Below are the code and all the weights of a small trained network. Each question names an input and a class and asks about switching units off, where a switched-off unit gives its printed mean instead of its output.

import numpy as np


def w(rows, s, z=0):
    codes = np.array(rows[::2]) - 128.0
    scale = np.full(codes.shape[1], s)
    scale[-1] = z or s
    return codes * scale


def norm(h):
    return h / np.sqrt((h * h).mean(-1, keepdims=True) + 1e-5)


def f(y):
    return y / 2 * (1 + np.tanh(0.7978845608 * (y + 0.044715 * y**3)))


def log_softmax(a):
    a = a - a.max(-1, keepdims=True)
    return a - np.log(np.exp(a).sum(-1, keepdims=True))


def net(x, mask):
    res = np.array(x, float).reshape(1, 8) / 4 @ E
    u = 0
    for l in range(4):
        y = f(norm(res) @ A[l][:, :-1].T + A[l][:, -1])
        res = res + np.where(mask[u : u + 10], y, B[l][:, -1]) @ B[l][:, :-1]
        u += 10
    return log_softmax(norm(res)[-1] @ U[:, :-1].T + U[:, -1])


A, B = {}, {}
E = w([
[31,120,89,19,221,125,112],'x0',
[28,175,209,157,152,137,153],'x1',
[141,106,187,141,83,72,120],'x2',
[113,133,152,157,178,253,163],'x3',
[127,56,163,89,177,172,48],'x4',
[156,105,220,99,91,88,170],'x5',
[91,132,90,91,48,157,128],'x6',
[122,33,129,150,175,155,150],'x7',
],0.0032)
A[0] = w([
[117,210,98,160,104,178,129,19],'L0N1',
[186,152,53,223,147,56,162,29],'L0N2',
[28,198,182,128,112,153,85,21],'L0N3',
[79,129,205,64,70,57,135,31],'L0N4',
[59,203,185,104,129,202,54,47],'L0N5',
[92,137,31,159,51,220,187,118],'L0N6',
[253,107,49,71,23,87,87,2],'L0N7',
[235,231,251,99,158,178,200,63],'L0N8',
[189,10,249,189,92,185,9,99],'L0N9',
[88,82,196,56,99,49,204,51],'L0N10',
],0.0062,0.0017)
B[0] = w([
[111,133,147,147,65,138,126,153],'L0N1',
[175,180,195,103,148,64,175,181],'L0N2',
[70,177,114,103,95,125,111,174],'L0N3',
[119,187,174,151,133,80,63,177],'L0N4',
[68,146,92,106,113,96,153,191],'L0N5',
[154,127,134,150,88,253,121,214],'L0N6',
[140,182,26,57,88,76,124,252],'L0N7',
[177,101,107,172,106,217,115,192],'L0N8',
[196,102,202,104,89,154,97,245],'L0N9',
[77,131,219,78,100,130,77,192],'L0N10',
],0.011,0.0037)
A[1] = w([
[124,89,112,150,113,100,109,87],'L1N1',
[180,159,161,218,124,138,134,64],'L1N2',
[56,74,99,167,112,172,130,11],'L1N3',
[95,189,92,204,171,148,146,9],'L1N4',
[150,124,156,178,157,114,87,96],'L1N5',
[148,2,191,153,104,152,104,83],'L1N6',
[48,110,187,141,122,62,106,56],'L1N7',
[79,71,82,88,239,149,118,116],'L1N8',
[150,91,185,123,125,182,129,100],'L1N9',
[97,43,56,107,250,151,114,103],'L1N10',
],0.0091,0.0012)
B[1] = w([
[150,177,128,121,135,129,157,108],'L1N1',
[159,65,181,114,136,167,167,183],'L1N2',
[154,113,73,51,145,116,185,180],'L1N3',
[127,201,129,86,98,156,120,158],'L1N4',
[128,141,135,138,113,147,169,135],'L1N5',
[178,128,166,157,126,191,120,252],'L1N6',
[81,157,178,169,131,177,58,208],'L1N7',
[161,76,65,164,229,132,108,209],'L1N8',
[184,130,121,137,130,159,84,227],'L1N9',
[118,60,74,165,252,121,62,212],'L1N10',
],0.012,0.0035)
A[2] = w([
[124,118,95,101,54,85,163,75],'L2N1',
[115,120,58,181,99,155,149,62],'L2N2',
[53,111,4,163,99,201,169,30],'L2N3',
[160,113,120,164,82,59,122,34],'L2N4',
[102,138,99,180,104,140,152,52],'L2N5',
[118,67,167,233,150,54,254,9],'L2N6',
[142,31,100,189,116,142,214,64],'L2N7',
[152,129,76,161,90,56,133,30],'L2N8',
[149,130,68,188,110,147,146,83],'L2N9',
[69,94,154,178,153,193,171,105],'L2N10',
],0.0083,0.0011)
B[2] = w([
[175,129,117,89,155,97,101,206],'L2N1',
[74,125,131,119,145,173,134,152],'L2N2',
[65,210,104,123,170,214,234,252],'L2N3',
[128,131,73,103,131,133,124,147],'L2N4',
[122,118,197,48,174,149,142,114],'L2N5',
[154,140,143,251,166,87,230,123],'L2N6',
[119,145,158,151,137,100,51,156],'L2N7',
[140,88,115,64,101,96,130,164],'L2N8',
[71,86,165,85,151,157,116,156],'L2N9',
[196,155,63,73,88,103,111,172],'L2N10',
],0.011,0.0031)
A[3] = w([
[140,12,42,165,69,161,173,33],'L3N1',
[155,39,54,166,87,153,168,47],'L3N2',
[29,56,237,147,151,130,194,62],'L3N3',
[113,7,126,120,106,114,164,57],'L3N4',
[51,58,204,149,132,104,171,4],'L3N5',
[52,2,147,163,77,108,160,63],'L3N6',
[58,88,53,180,54,78,166,42],'L3N7',
[86,23,132,144,107,101,172,79],'L3N8',
[149,8,99,145,116,130,192,84],'L3N9',
[81,111,83,177,76,93,167,58],'L3N10',
],0.007,0.0014)
B[3] = w([
[87,197,226,116,216,96,74,171],'L3N1',
[47,116,240,96,187,100,97,175],'L3N2',
[135,148,41,152,77,63,106,135],'L3N3',
[140,231,95,197,119,142,78,46],'L3N4',
[129,191,112,96,162,88,129,57],'L3N5',
[139,226,121,125,149,119,127,4],'L3N6',
[197,191,245,74,199,143,165,70],'L3N7',
[121,179,131,162,135,122,129,8],'L3N8',
[68,117,158,141,117,114,66,142],'L3N9',
[149,139,254,44,196,132,168,45],'L3N10',
],0.0081,0.0011)
U = w([
[60,180,73,86,125,208,204,146],'0',
[102,67,58,160,254,123,94,148],'1',
[23,183,192,155,97,74,60,145],'2',
[187,144,67,42,72,19,128,151],'3',
[221,88,197,168,94,206,108,167],'4',
[93,98,139,159,116,103,176,37],'5',
[83,92,126,158,127,77,183,2],'6',
[154,128,162,203,139,46,232,96],'7',
],0.0096,0.0085)

Each question gives the input, the list of numbers given to net, and the class t.
The units are the neurons (one row each of A and B). Each row of codes is followed by its name. A weight is (code - 128) times the scale printed after its matrix; where a second scale follows, it is the last column's (A, B and U).
mask holds one flag per neuron, layer by layer. A switched-off neuron (its flag False) gives its mean, the last column of its row in B, instead of its output. The means were averaged over made-up inputs and are rounded, as every weight is.
A unit's drop is (log p(t) with every unit on - log p(t) with that unit switched off) / (log p(t) with every unit on - log p(t) with every unit switched off).
The circuit of an input: a set's keep is (log p(t) with only the set's units on - log p(t) with every unit switched off) / (log p(t) with every unit on - log p(t) with every unit switched off). Starting from the 12 units with the biggest drops (on a tie, the unit counted first), units are removed one at a time, each time the one whose removal leaves the highest keep (on an exact tie, the one counted first), for as long as the keep stays at least 0.8.
circuit, biggest first: the units of the circuit, biggest drop first
top k neurons: the k neurons with the biggest drops, biggest first
top k neurons in layer l: the k neurons of layer l with the biggest drops, biggest first
drop of u: that unit's drop, to one decimal
input [-5,4,-1,0,-8,2,-5,5], class 7: circuit, biggest first => [L0N2]
input [-4,-1,6,0,-5,-7,-5,7], class 7: circuit, biggest first => [L0N2 L2N6]
input [-6,-1,-5,-5,6,4,1,2], class 3: top 2 neurons => [L0N7 L0N6]
input [-1,-8,-6,3,-8,6,3,0], class 0: circuit, biggest first => [L0N9 L2N3]
input [1,-4,-7,3,-2,5,0,3], class 1: top 2 neurons => [L0N9 L0N2]
input [8,-3,-1,2,-5,-3,-4,-6], class 1: top 4 neurons => [L0N7 L1N10 L1N8 L0N4]
input [3,7,2,-4,0,-7,0,-4], class 2: circuit, biggest first => [L1N7 L0N6]
input [8,-1,6,-6,5,-2,8,-5], class 2: circuit, biggest first => [L1N7 L0N4 L1N3]
input [4,4,-4,-6,-5,-6,-3,-6], class 2: top 2 neurons => [L0N7 L0N8]
input [7,4,7,7,-4,3,5,-2], class 2: circuit, biggest first => [L0N4 L0N10]
input [-3,6,4,-5,-3,2,-4,-2], class 2: top 3 neurons => [L0N4 L0N6 L0N10]
input [-4,6,6,-6,-4,5,5,8], class 2: top 3 neurons => [L0N4 L0N10 L0N6]
input [-7,-1,-7,-4,-2,-3,4,0], class 3: top 2 neurons => [L0N7 L0N2]
input [5,-6,0,1,-5,7,-2,0], class 2: circuit, biggest first => [L0N10]
input [-5,-8,-3,8,-7,1,5,-2], class 0: top 2 neurons => [L0N9 L0N7]
input [-6,1,7,-3,-6,-1,-2,5], class 7: top 2 neurons in layer 0 => [L0N2 L0N6]
input [-2,1,-8,-7,-7,-7,-8,7], class 7: drop of L0N2 => 0.9
input [-4,-7,2,-7,7,5,-8,-7], class 3: drop of L0N7 => 1.8
input [8,6,6,2,1,0,5,-4], class 2: drop of L0N4 => 0.1
input [1,-6,5,-5,7,-8,0,-4], class 3: circuit, biggest first => [L0N7]
